Here is a tiny trained network, its code and every weight. The questions are about switching its units off for an input and a class, where a switched-off unit gives its printed mean instead of its output.

import numpy as np


def w(rows, s, z=0):
    codes = np.array(rows[::2]) - 128.0
    scale = np.full(codes.shape[1], s)
    scale[-1] = z or s
    return codes * scale


def norm(h):
    return h / np.sqrt((h * h).mean(-1, keepdims=True) + 1e-5)


def f(y):
    return y / 2 * (1 + np.tanh(0.7978845608 * (y + 0.044715 * y**3)))


def log_softmax(a):
    a = a - a.max(-1, keepdims=True)
    return a - np.log(np.exp(a).sum(-1, keepdims=True))


def net(x, mask):
    res = np.array(x, float).reshape(1, 5) / 4 @ E
    u = 0
    for l in range(3):
        y = f(norm(res) @ A[l][:, :-1].T + A[l][:, -1])
        res = res + np.where(mask[u : u + 13], y, B[l][:, -1]) @ B[l][:, :-1]
        u += 13
    return log_softmax(norm(res)[-1] @ U[:, :-1].T + U[:, -1])


A, B = {}, {}
E = w([
[70,45,191,80],'x0',
[211,92,248,186],'x1',
[128,130,128,127],'x2',
[127,126,128,128],'x3',
[173,191,168,43],'x4',
],0.0013)
A[0] = w([
[115,161,62,52,150],'L0N1',
[216,247,32,208,37],'L0N2',
[180,245,66,206,8],'L0N3',
[178,240,85,193,72],'L0N4',
[126,48,65,137,25],'L0N5',
[96,117,99,154,12],'L0N6',
[74,169,185,201,97],'L0N7',
[137,100,122,137,69],'L0N8',
[3,6,221,27,107],'L0N9',
[57,41,170,62,30],'L0N10',
[143,94,89,97,108],'L0N11',
[226,168,141,33,187],'L0N12',
[101,65,172,75,71],'L0N13',
],0.0027,0.0016)
B[0] = w([
[73,150,209,82,200],'L0N1',
[183,21,90,21,185],'L0N2',
[242,16,46,55,128],'L0N3',
[216,41,130,53,153],'L0N4',
[63,83,108,151,85],'L0N5',
[65,70,89,182,63],'L0N6',
[148,138,203,179,114],'L0N7',
[105,88,139,153,86],'L0N8',
[253,60,72,29,255],'L0N9',
[179,44,86,67,114],'L0N10',
[100,106,145,123,118],'L0N11',
[94,250,200,110,213],'L0N12',
[204,77,94,118,107],'L0N13',
],0.0027,0.00095)
A[1] = w([
[126,230,170,70,33],'L1N1',
[242,86,231,226,156],'L1N2',
[122,43,56,246,86],'L1N3',
[171,99,132,133,154],'L1N4',
[2,162,44,47,50],'L1N5',
[64,167,157,158,15],'L1N6',
[116,209,159,83,8],'L1N7',
[91,40,61,245,93],'L1N8',
[63,110,105,88,171],'L1N9',
[88,83,82,219,86],'L1N10',
[91,32,63,242,83],'L1N11',
[162,101,150,112,69],'L1N12',
[21,149,53,51,55],'L1N13',
],0.0035,0.0015)
B[1] = w([
[123,185,239,59,151],'L1N1',
[22,103,18,199,254],'L1N2',
[135,222,208,15,191],'L1N3',
[89,55,117,106,153],'L1N4',
[94,93,133,251,220],'L1N5',
[164,211,137,113,80],'L1N6',
[106,167,188,90,117],'L1N7',
[155,220,231,13,196],'L1N8',
[184,108,107,183,179],'L1N9',
[172,198,224,34,146],'L1N10',
[159,219,219,5,195],'L1N11',
[74,116,89,105,115],'L1N12',
[127,120,131,217,200],'L1N13',
],0.0028,0.0016)
A[2] = w([
[127,131,128,149,1],'L2N1',
[97,171,187,64,89],'L2N2',
[22,145,120,222,167],'L2N3',
[27,170,115,222,166],'L2N4',
[214,82,71,84,134],'L2N5',
[121,83,199,215,33],'L2N6',
[93,131,132,90,70],'L2N7',
[81,211,210,58,65],'L2N8',
[59,142,152,254,156],'L2N9',
[91,231,215,48,98],'L2N10',
[95,98,147,105,142],'L2N11',
[130,151,72,144,26],'L2N12',
[98,187,196,44,75],'L2N13',
],0.0045,0.0034)
B[2] = w([
[96,172,139,101,74],'L2N1',
[78,146,128,198,165],'L2N2',
[181,243,209,89,238],'L2N3',
[180,218,227,49,241],'L2N4',
[121,26,40,117,160],'L2N5',
[113,190,139,74,103],'L2N6',
[146,205,172,163,105],'L2N7',
[32,47,142,228,202],'L2N8',
[169,252,180,35,229],'L2N9',
[5,61,139,238,252],'L2N10',
[147,91,33,183,142],'L2N11',
[112,49,206,97,88],'L2N12',
[18,93,189,233,187],'L2N13',
],0.0043,0.0026)
U = w([
[17,102,234,241,142],'0',
[239,245,214,28,227],'1',
[253,11,9,45,8],'2',
],0.0049,0.0017)

Each question gives the input, the list of numbers given to net, and the class t.
The units are the neurons (one row each of A and B). Each row of codes is followed by its name. A weight is (code - 128) times the scale printed after its matrix; where a second scale follows, it is the last column's (A, B and U).
mask holds one flag per neuron, layer by layer. A switched-off neuron (its flag False) gives its mean, the last column of its row in B, instead of its output. The means were averaged over made-up inputs and are rounded, as every weight is.
A unit's drop is (log p(t) with every unit on - log p(t) with that unit switched off) / (log p(t) with every unit on - log p(t) with every unit switched off).
most important unit: the unit with the biggest drop
k most important neurons: the k neurons with the biggest drops, biggest first
k most important neurons of layer l: the k neurons of layer l with the biggest drops, biggest first
drop when u is switched off: that unit's drop, to one decimal
input [-8,8,-6,4,-7], class 1: 2 most important neurons : L1N2, L0N9
input [6,6,3,5,-3], class 1: 2 most important neurons : L1N2, L0N2
input [-1,3,1,0,4], class 0: 3 most important neurons of layer 1 : L1N1, L1N5, L1N13
input [-3,-7,2,7,-5], class 1: most important unit : L1N5
input [1,4,3,0,-3], class 1: 2 most important neurons of layer 1 : L1N2, L1N1
input [1,6,-3,5,7], class 0: 3 most important neurons : L0N12, L1N5, L1N1
input [-7,6,0,7,-4], class 2: 2 most important neurons : L0N3, L0N2
input [-6,-8,-7,8,-7], class 1: 2 most important neurons : L1N5, L1N13
input [4,4,8,8,-3], class 1: 2 most important neurons of layer 2 : L2N10, L2N8
input [-6,3,4,-2,-5], class 2: 3 most important neurons : L0N3, L0N2, L0N4
input [7,5,6,7,-6], class 2: 4 most important neurons : L0N9, L0N10, L1N1, L1N2
input [-4,3,4,-8,2], class 2: 3 most important neurons : L0N2, L0N3, L0N4
input [3,5,-5,-2,-4], class 1: 3 most important neurons of layer 1 : L1N2, L1N1, L1N7
input [5,5,-1,7,-2], class 1: 3 most important neurons : L1N2, L0N2, L0N3
input [-8,7,8,6,7], class 2: most important unit : L0N3
input [-7,-5,-3,8,0], class 2: drop when L1N2 is switched off : 0.1
input [-5,3,-4,0,3], class 2: drop when L0N2 is switched off : 0.2
input [-7,-1,4,-8,4], class 2: drop when L0N2 is switched off : 0.1
